M =
[[154 136 117 105 126 143 150 134 105 106 123 150 152 127]
 [121 140 129 117 127 137 123 116 128 137 123 119 134 134]
 [126 143 127 113 124 141 128 113 122 141 130 116 121 138]
 [145 137 115 112 131 143 128 112 117 139 136 126 111 123]
 [132 126 125 117 117 117 118 123 124 130 136 139 138 135]
 [114 136 151 135 114 108 127 147 139 117 116 117 142 150]
 [135 122 116 103 104 106 115 124 132 140 146 150 149 143]
 [115 128 143 138 124 114 115 127 145 137 129 111 116 135]
 [113 123 129 136 143 144 148 145 151 139 142 137 129 124]]
M[0, 0] => 154
M[2, 13] => 138
M[4, 8] => 124
M[4] => [132, 126, 125, 117, 117, 117, 118, 123, 124, 130, 136, 139, 138, 135]
M[0, 13] => 127
M[1, 11] => 119
M[4, 12] => 138
M[:, 1] => [136, 140, 143, 137, 126, 136, 122, 128, 123]
M[0] => [154, 136, 117, 105, 126, 143, 150, 134, 105, 106, 123, 150, 152, 127]
M[1, 9] => 137
M[5, 4] => 114
M[6, 10] => 146
M[3, 5] => 143
M[3, 8] => 117
M[:, 6] => [150, 123, 128, 128, 118, 127, 115, 115, 148]
M[0, 3] => 105
M[5] => [114, 136, 151, 135, 114, 108, 127, 147, 139, 117, 116, 117, 142, 150]
M[2, 4] => 124
M[1] => [121, 140, 129, 117, 127, 137, 123, 116, 128, 137, 123, 119, 134, 134]
M[0, 9] => 106
M[8] => [113, 123, 129, 136, 143, 144, 148, 145, 151, 139, 142, 137, 129, 124]
M[0, 4] => 126
M[5, 0] => 114
M[4, 5] => 117
M[6, 12] => 149
M[7, 6] => 115
M[:, 5] => [143, 137, 141, 143, 117, 108, 106, 114, 144]
M[6, 6] => 115
M[3, 12] => 111
M[1, 5] => 137
M[5, 12] => 142
M[5, 11] => 117
M[7, 0] => 115
M[:, 4] => [126, 127, 124, 131, 117, 114, 104, 124, 143]

x =
[[116, 129, 130, 128, 124, 132, 129, 129, 134, 128, 132, 124, 124, 123, 127],
 [143, 114, 127, 131, 119, 126, 134, 118, 135, 132, 131, 123, 111, 129, 129],
 [134, 137, 129, 130, 131, 129, 132, 137, 134, 128, 128, 128, 136, 129, 125],
 [125, 126, 130, 127, 147, 127, 124, 130, 147, 136, 148, 146, 132, 132, 126],
 [126, 117, 128, 128, 123, 131, 131, 122, 132, 128, 128, 121, 112, 129, 128],
 [129, 125, 130, 129, 125, 123, 130, 126, 135, 133, 135, 124, 126, 125, 134],
 [111, 132, 126, 130, 120, 126, 129, 130, 118, 122, 118, 122, 134, 123, 133],
 [124, 130, 126, 126, 156, 136, 125, 134, 155, 142, 153, 146, 138, 131, 126],
 [132, 117, 126, 127, 128, 121, 130, 123, 133, 127, 137, 130, 118, 123, 125]]
x[0, 0] = 116
x[:, 5] = [132, 126, 129, 127, 131, 123, 126, 136, 121]
x[4, 3] = 128
x[8, 9] = 127
x[5] = [129, 125, 130, 129, 125, 123, 130, 126, 135, 133, 135, 124, 126, 125, 134]
x[8, 12] = 118
x[2, 0] = 134
x[6, 11] = 122
x[4, 6] = 131
x[0, 3] = 128
x[5, 5] = 123
x[1, 14] = 129
x[3, 0] = 125
x[5, 6] = 130
x[:, 0] = [116, 143, 134, 125, 126, 129, 111, 124, 132]
x[2] = [134, 137, 129, 130, 131, 129, 132, 137, 134, 128, 128, 128, 136, 129, 125]
x[6, 3] = 130
x[0, 8] = 134
x[6, 0] = 111
x[7, 12] = 138
x[1, 2] = 127
x[2, 4] = 131
x[0, 4] = 124
x[7, 3] = 126
x[1, 1] = 114
x[:, 13] = [123, 129, 129, 132, 129, 125, 123, 131, 123]
x[4, 0] = 126
x[2, 7] = 137
x[5, 12] = 126
x[3, 4] = 147
x[8] = [132, 117, 126, 127, 128, 121, 130, 123, 133, 127, 137, 130, 118, 123, 125]
x[2, 12] = 136
x[7, 13] = 131
x[1, 7] = 118
x[4, 2] = 128
x[6, 7] = 130

B =
[[130 132 141 115 141]
 [124 120 122 143 106]
 [113 137 113 130 138]
 [131 123 130 127 133]
 [127 128 136 131 137]
 [129 126 128 131 122]
 [125 132 125 145 111]
 [131 137 132 133 115]
 [123 134 129 136 113]
 [127 128 136 123 139]
 [121 139 136 121 140]
 [134 126 125 126 127]
 [129 123 124 132 127]
 [133 119 121 140 124]]
B[0, 0] => 130
B[-7, -5] => 131
B[-2] => [129, 123, 124, 132, 127]
B[:, 4] => [141, 106, 138, 133, 137, 122, 111, 115, 113, 139, 140, 127, 127, 124]
B[-9, 1] => 126
B[0] => [130, 132, 141, 115, 141]
B[-11, -4] => 123
B[:, 3] => [115, 143, 130, 127, 131, 131, 145, 133, 136, 123, 121, 126, 132, 140]
B[-11, -1] => 133
B[7, -4] => 137
B[8, 2] => 129
B[9, -5] => 127
B[11, -3] => 125
B[2, -1] => 138
B[-6, -4] => 134
B[-2, 1] => 123
B[10, 2] => 136
B[-3, -1] => 127
B[-13, -2] => 143
B[-12, 2] => 113
B[-2, 3] => 132
B[-5, 1] => 128
B[11] => [134, 126, 125, 126, 127]
B[:, -5] => [130, 124, 113, 131, 127, 129, 125, 131, 123, 127, 121, 134, 129, 133]
B[:, -4] => [132, 120, 137, 123, 128, 126, 132, 137, 134, 128, 139, 126, 123, 119]
B[-6] => [123, 134, 129, 136, 113]

grid = [131 139 117 108 111 120 105 134 126 138 111 129 145 116 131 134]
grid[0] = 131
grid[-13] = 108
grid[-4] = 145
grid[-3] = 116
grid[-8] = 126

X = [141 127 133 127 135 122 150 126 121 135 123 142]
X[0] => 141
X[6] => 150

A = [116 117 120 128 124 132 135 150 130]
A[0]: 116
A[7]: 150
A[5]: 132
A[2]: 120

m =
[[125 136 131 124 109 127 129]
 [139 115 104 128 118 124 106]
 [128 137 122 124 120 137 125]
 [132 124 140 131 117 125 145]
 [129 128 127 132 121 125 133]
 [122 125 127 127 145 130 113]
 [124 132 121 129 133 139 119]
 [123 134 142 124 114 125 144]]
Indices start at 0.
row 0 col 0 => 125
row 4 col 6 => 133
row 7 col 4 => 114
row 7 col 6 => 144
row 0 col 5 => 127
row 0 col 1 => 136
row 2 col 2 => 122
row 7 col 3 => 124
row 4 col 5 => 125
row 2 col 3 => 124
row 5 col 5 => 130
row 5 col 6 => 113
row 6 col 2 => 121
row 0 col 4 => 109
row 4 col 2 => 127
row 0 col 2 => 131
row 1 col 4 => 118
row 0 col 6 => 129
row 3 col 1 => 124
row 4 col 1 => 128
row 6 col 5 => 139
row 1 col 0 => 139

a =
array([[110, 123, 125, 136, 128, 125, 133],
       [146, 115, 125, 125, 120, 128, 118],
       [128, 128, 122, 132, 126, 127, 125],
       [134, 126, 127, 138, 126, 126, 133],
       [141, 131, 131, 137, 119, 131, 123],
       [142, 129, 129, 130, 130, 135, 123],
       [104, 134, 129, 130, 126, 129, 141]])
Rows and columns are counted from 0.
row 0 col 0 = 110
row 6 col 3 = 130
row 6 col 5 = 129
row 6 col 4 = 126
row 0 col 1 = 123
row 4 col 0 = 141
row 2 col 5 = 127
row 1 col 5 = 128
row 5 col 3 = 130
row 2 col 1 = 128
row 2 col 0 = 128
row 5 col 2 = 129
row 6 col 6 = 141
row 1 col 0 = 146
row 0 col 2 = 125
row 4 col 6 = 123
row 5 col 1 = 129
row 5 col 5 = 135
row 1 col 6 = 118
row 3 col 6 = 133
row 0 col 5 = 125
row 5 col 6 = 123
row 1 col 1 = 115
row 2 col 3 = 132
row 6 col 2 = 129

data = ((124, 141, 112, 150, 124, 120), (144, 129, 116, 110, 129, 144), (145, 130, 116, 110, 129, 145), (116, 118, 131, 146, 115, 111), (137, 110, 132, 106, 121, 138), (124, 141, 111, 151, 124, 119), (137, 146, 105, 134, 130, 135), (137, 146, 105, 134, 130, 135), (124, 141, 112, 150, 124, 119))
data[0, 0]	124
data[2, 0]	145
data[5, 2]	111
data[4, 4]	121
data[2, 4]	129
data[8, 3]	150
data[8, 1]	141
data[6, 4]	130
data[2, 3]	110
data[2, 5]	145
data[3, 1]	118
data[:, 1]	[141, 129, 130, 118, 110, 141, 146, 146, 141]
data[5]	[124, 141, 111, 151, 124, 119]
data[2, 2]	116
data[5, 1]	141
data[0]	[124, 141, 112, 150, 124, 120]
data[8, 5]	119
data[6]	[137, 146, 105, 134, 130, 135]
data[4, 2]	132
data[8]	[124, 141, 112, 150, 124, 119]
data[5, 0]	124
data[5, 4]	124
data[3, 3]	146
data[0, 2]	112
data[1, 4]	129
data[1, 3]	110
